Below is a small trained network, with its code and all its weights. Each question gives an input and a target symbol and asks what happens when units are switched off, that is, made to give their printed mean instead of their output.

import numpy as np


def w(rows, s, z=0):
    codes = np.array(rows[::2]) - 128.0
    scale = np.full(codes.shape[1], s)
    scale[-1] = z or s
    return codes * scale


def f(y):
    return np.maximum(y, 0)


def softmax(a):
    e = np.exp(a - a.max(-1, keepdims=True))
    return e / e.sum(-1, keepdims=True)


def log_softmax(a):
    a = a - a.max(-1, keepdims=True)
    return a - np.log(np.exp(a).sum(-1, keepdims=True))


def net(x, mask):
    ids = ['γεηθπστφ'.index(c) for c in x.split()]
    T = len(ids)
    res = E[ids] + P[:T]
    u = 0
    for l in range(2):
        r = res
        for j in range(2):
            rows = slice(3 * j, 3 * j + 3)
            q, k, v = (r @ M[l][rows].T for M in (Q, K, V))
            z = softmax(np.where(np.tri(T) > 0, q @ k.T / 3**0.5, -1e9)) @ v
            o = O[l][rows]
            res = res + np.where(mask[u + j], z, o[:, -1]) @ o[:, :-1]
        u += 2
        y = f(res @ A[l][:, :-1].T + A[l][:, -1])
        res = res + np.where(mask[u : u + 8], y, B[l][:, -1]) @ B[l][:, :-1]
        u += 8
    return log_softmax(res[-1] @ U[:, :-1].T + U[:, -1])


Q, K, V, O, A, B = {}, {}, {}, {}, {}, {}
E = w([
[186,101,82,111,95],'γ',
[92,99,159,128,98],'ε',
[166,131,10,124,135],'η',
[111,127,190,95,82],'θ',
[130,170,166,57,106],'π',
[151,53,65,158,114],'σ',
[99,172,167,81,150],'τ',
[70,115,170,154,155],'φ',
],0.012)
P = w([
[222,165,206,189,82],'0',
[39,84,111,1,91],'1',
[21,89,88,10,139],'2',
[38,83,81,59,211],'3',
[49,66,118,107,217],'4',
[67,76,137,130,191],'5',
],0.0044)
Q[0] = w([
[98,111,105,88,149],'0.h0',
[86,159,155,132,125],'0.h0',
[206,97,112,151,121],'0.h0',
[252,138,106,205,130],'0.h1',
[105,167,180,170,128],'0.h1',
[48,234,222,113,104],'0.h1',
],0.013)
K[0] = w([
[114,105,130,100,162],'0.h0',
[102,167,154,150,121],'0.h0',
[189,85,53,129,106],'0.h0',
[8,46,49,35,178],'0.h1',
[175,156,90,104,66],'0.h1',
[197,147,100,137,51],'0.h1',
],0.013)
V[0] = w([
[148,106,152,145,63],'0.h0',
[37,160,240,124,192],'0.h0',
[171,126,22,115,143],'0.h0',
[70,49,67,254,213],'0.h1',
[98,31,140,133,14],'0.h1',
[84,14,129,238,88],'0.h1',
],0.0054)
O[0] = w([
[178,117,154,127,119,98],'0.h0',
[106,183,219,121,192,253],'0.h0',
[109,95,27,135,82,67],'0.h0',
[106,4,105,2,186,28],'0.h1',
[252,55,186,144,199,124],'0.h1',
[179,30,210,47,200,86],'0.h1',
],0.0059,0.0026)
A[0] = w([
[124,129,253,17,184,252],'0.n0',
[112,87,161,40,164,251],'0.n1',
[196,110,164,183,116,156],'0.n2',
[134,86,116,105,141,99],'0.n3',
[14,192,185,173,111,187],'0.n4',
[204,114,101,169,96,251],'0.n5',
[229,98,183,215,111,172],'0.n6',
[28,176,173,170,130,184],'0.n7',
],0.0071,0.003)
B[0] = w([
[67,64,236,194,158,254],'0.n0',
[76,44,178,127,157,198],'0.n1',
[200,121,156,188,117,138],'0.n2',
[141,97,122,82,119,138],'0.n3',
[93,237,217,94,85,231],'0.n4',
[168,108,48,181,40,155],'0.n5',
[255,114,201,243,107,143],'0.n6',
[94,215,203,87,104,217],'0.n7',
],0.0064,0.0095)
Q[1] = w([
[202,108,67,136,153],'1.h0',
[50,142,98,105,56],'1.h0',
[3,160,196,138,75],'1.h0',
[114,197,189,205,139],'1.h1',
[254,132,94,190,122],'1.h1',
[12,114,149,25,122],'1.h1',
],0.0067)
K[1] = w([
[108,136,99,116,166],'1.h0',
[92,176,190,163,172],'1.h0',
[147,121,165,158,89],'1.h0',
[177,112,128,135,70],'1.h1',
[109,94,53,107,139],'1.h1',
[137,192,254,156,137],'1.h1',
],0.01)
V[1] = w([
[154,112,28,114,82],'1.h0',
[65,142,159,64,139],'1.h0',
[157,85,61,145,124],'1.h0',
[221,187,108,158,56],'1.h1',
[118,183,161,125,116],'1.h1',
[1,178,171,41,151],'1.h1',
],0.0074)
O[1] = w([
[34,167,159,116,79,5],'1.h0',
[148,122,44,104,140,154],'1.h0',
[65,120,173,128,105,33],'1.h0',
[180,201,196,145,93,113],'1.h1',
[151,167,97,87,95,195],'1.h1',
[84,150,2,80,120,216],'1.h1',
],0.0077,0.016)
A[1] = w([
[108,181,178,122,17,66],'1.n0',
[84,32,175,148,195,149],'1.n1',
[162,53,63,117,132,147],'1.n2',
[82,175,31,74,130,136],'1.n3',
[93,152,28,90,67,187],'1.n4',
[88,20,174,153,198,162],'1.n5',
[68,95,139,109,162,1],'1.n6',
[213,172,170,154,3,81],'1.n7',
],0.0061,0.0041)
B[1] = w([
[3,158,117,177,234,164],'1.n0',
[189,150,37,201,49,213],'1.n1',
[53,47,160,142,248,196],'1.n2',
[152,80,194,62,60,249],'1.n3',
[132,69,218,59,68,233],'1.n4',
[199,155,31,201,50,220],'1.n5',
[164,175,61,103,119,164],'1.n6',
[64,156,83,10,221,195],'1.n7',
],0.0053,0.014)
U = w([
[86,155,34,184,58,49],'γ',
[143,101,248,105,213,55],'ε',
[86,20,176,53,160,69],'η',
[202,119,33,167,252,161],'θ',
[12,129,177,161,104,224],'π',
[209,186,102,83,22,138],'σ',
[76,220,77,145,204,51],'τ',
[184,71,208,199,15,251],'φ',
],0.0041,0.0032)

Each question gives the input, a string of symbols that net reads in full, and the target symbol t.
The units are the heads (3 rows each of Q, K, V and O) and the neurons (one row each of A and B). Each row of codes is followed by its name. A weight is (code - 128) times the scale printed after its matrix; where a second scale follows, it is the last column's (O, A, B and U).
mask holds one flag per unit, layer by layer, with each layer's heads first. A switched-off unit (its flag False) gives its mean, the last column of its rows in O or B, instead of its output. The means were averaged over made-up inputs and are rounded, as every weight is.
A unit's drop is (log p(t) with every unit on - log p(t) with that unit switched off) / (log p(t) with every unit on - log p(t) with every unit switched off).
unit that matters most: the unit with the biggest drop
k most important neurons: the k neurons with the biggest drops, biggest first
k most important neurons of layer l: the k neurons of layer l with the biggest drops, biggest first
heads that matter: for each layer, one digit per head in row order, 1 if its drop is at least 0.15 and else 0, layers parted by /
input η φ τ ε, target η: heads that matter -> 00 / 01
input φ ε γ, target η: most important neuron of layer 1 -> 1.n2
input η σ η, target φ: 2 most important neurons of layer 0 -> 0.n4, 0.n7
input σ ε τ τ γ τ, target γ: 2 most important neurons of layer 1 -> 1.n5, 1.n1
input θ τ φ η η, target η: heads that matter -> 01 / 10
input θ η σ γ ε φ, target ε: heads that matter -> 01 / 01
input τ τ π π, target σ: heads that matter -> 01 / 11
input η τ φ η τ, target η: 2 most important neurons -> 1.n3, 1.n4
input τ τ σ, target θ: heads that matter -> 11 / 11
input φ π ε σ γ, target φ: heads that matter -> 11 / 11
input γ ε σ, target φ: 3 most important neurons -> 0.n4, 0.n7, 0.n5
input θ σ σ γ γ, target φ: heads that matter -> 01 / 11
input π φ τ τ τ, target τ: heads that matter -> 01 / 01
input ε τ τ θ θ, target φ: heads that matter -> 01 / 01
input φ γ π τ γ φ, target θ: 2 most important neurons of layer 0 -> 0.n0, 0.n6
input η τ σ θ, target η: unit that matters most -> 1.h1
input η σ φ τ φ φ, target η: 2 most important neurons -> 1.n3, 1.n4
input σ γ τ η τ θ, target γ: heads that matter -> 11 / 11
input σ τ γ θ σ, target φ: 3 most important neurons -> 0.n4, 0.n7, 1.n0
input τ η φ η τ φ, target σ: most important neuron -> 0.n4
input σ τ η σ ε, target γ: 3 most important neurons of layer 1 -> 1.n5, 1.n1, 1.n6
input τ τ φ σ, target η: 2 most important neurons -> 1.n2, 1.n4
input σ φ τ τ, target γ: 2 most important neurons -> 1.n5, 1.n1
